Below is a small trained network, with its code and all its weights. Each question gives an input and a class and asks what happens when units are switched off, that is, made to give their printed mean instead of their output.

import numpy as np


def w(rows, s, z=0):
    codes = np.array(rows[::2]) - 128.0
    scale = np.full(codes.shape[1], s)
    scale[-1] = z or s
    return codes * scale


def norm(h):
    return h / np.sqrt((h * h).mean(-1, keepdims=True) + 1e-5)


def f(y):
    return np.maximum(y, 0)


def log_softmax(a):
    a = a - a.max(-1, keepdims=True)
    return a - np.log(np.exp(a).sum(-1, keepdims=True))


def net(x, mask):
    res = np.array(x, float).reshape(1, 6) / 4 @ E
    u = 0
    for l in range(2):
        y = f(norm(res) @ A[l][:, :-1].T + A[l][:, -1])
        res = res + np.where(mask[u : u + 4], y, B[l][:, -1]) @ B[l][:, :-1]
        u += 4
    return log_softmax(norm(res)[-1] @ U[:, :-1].T + U[:, -1])


A, B = {}, {}
E = w([
[133,137,132,119],'x0',
[109,153,145,137],'x1',
[199,47,255,251],'x2',
[128,118,125,134],'x3',
[131,120,121,130],'x4',
[94,70,70,245],'x5',
],0.0082)
A[0] = w([
[230,108,183,249,252],'L0N0',
[97,3,247,85,36],'L0N1',
[217,159,218,57,48],'L0N2',
[108,202,163,184,101],'L0N3',
],0.0071,0.0034)
B[0] = w([
[104,153,91,65,254],'L0N0',
[116,30,123,67,169],'L0N1',
[146,254,151,155,179],'L0N2',
[85,92,130,121,140],'L0N3',
],0.012,0.0083)
A[1] = w([
[136,7,114,33,122],'L1N0',
[104,89,104,197,179],'L1N1',
[85,166,108,87,254],'L1N2',
[225,49,243,176,136],'L1N3',
],0.011,0.0038)
B[1] = w([
[38,146,233,217,207],'L1N0',
[254,230,187,119,177],'L1N1',
[119,58,207,219,255],'L1N2',
[18,44,11,39,169],'L1N3',
],0.0092,0.0088)
U = w([
[114,144,157,210,158],'0',
[133,147,144,202,237],'1',
[47,69,1,67,112],'2',
[150,144,162,214,65],'3',
[152,141,157,209,5],'4',
[246,165,79,167,195],'5',
],0.0097,0.0023)

Each question gives the input, the list of numbers given to net, and the class t.
The units are the neurons (one row each of A and B). Each row of codes is followed by its name. A weight is (code - 128) times the scale printed after its matrix; where a second scale follows, it is the last column's (A, B and U).
mask holds one flag per neuron, layer by layer. A switched-off neuron (its flag False) gives its mean, the last column of its row in B, instead of its output. The means were averaged over made-up inputs and are rounded, as every weight is.
A unit's drop is (log p(t) with every unit on - log p(t) with that unit switched off) / (log p(t) with every unit on - log p(t) with every unit switched off).
The circuit of an input: a set's keep is (log p(t) with only the set's units on - log p(t) with every unit switched off) / (log p(t) with every unit on - log p(t) with every unit switched off). Starting from all 8 units, units are removed one at a time, each time the one whose removal leaves the highest keep (on an exact tie, the one counted first), for as long as the keep stays at least 0.8.
units of the circuit, in order: the units of the circuit, biggest drop first
k most important neurons: the k neurons with the biggest drops, biggest first
top k neurons in layer l: the k neurons of layer l with the biggest drops, biggest first
drop of u: that unit's drop, to one decimal
input [2,3,1,5,5,8], class 5: units of the circuit, in order	(L1N1 L1N0 L1N2)
input [2,-1,8,3,7,2], class 2: top 2 neurons in layer 1	(L1N3 L1N2)
input [8,7,-6,5,2,6], class 3: top 2 neurons in layer 0	(L0N0 L0N1)
input [-3,-1,-6,7,-6,5], class 1: units of the circuit, in order	(L0N0 L1N3)
input [6,-1,5,3,-6,7], class 5: 2 most important neurons	(L1N1 L1N2)
input [1,-2,2,0,4,-5], class 5: units of the circuit, in order	(L0N2 L1N0)
input [-6,-5,-1,3,5,8], class 5: units of the circuit, in order	(L1N1 L1N2 L1N0)
input [-2,5,-3,0,6,7], class 5: 3 most important neurons	(L1N1 L1N0 L0N0)
input [8,-1,8,2,8,7], class 2: most important neuron	(L1N3)
input [-3,-4,0,4,-2,5], class 5: top 2 neurons in layer 1	(L1N1 L1N3)
input [2,-1,-5,5,-6,-2], class 4: top 2 neurons in layer 1	(L1N2 L1N3)
input [4,-8,-7,-6,8,-3], class 0: top 3 neurons in layer 1	(L1N3 L1N2 L1N0)
input [2,0,4,-2,-2,8], class 5: 2 most important neurons	(L1N1 L0N1)
input [6,1,8,7,4,-8], class 2: 2 most important neurons	(L1N3 L0N1)
input [3,2,6,-5,4,-1], class 2: 3 most important neurons	(L1N3 L1N1 L1N2)
input [-2,-4,-4,-3,3,8], class 5: top 2 neurons in layer 0	(L0N0 L0N1)
input [-5,-8,-6,-7,-2,-5], class 0: top neuron in layer 0	(L0N0)
input [5,2,7,6,-5,-2], class 2: drop of L1N3	0.6
input [-2,-6,-4,-4,-3,2], class 0: drop of L1N1	0.0
input [2,2,7,-5,0,2], class 2: drop of L1N3	0.7
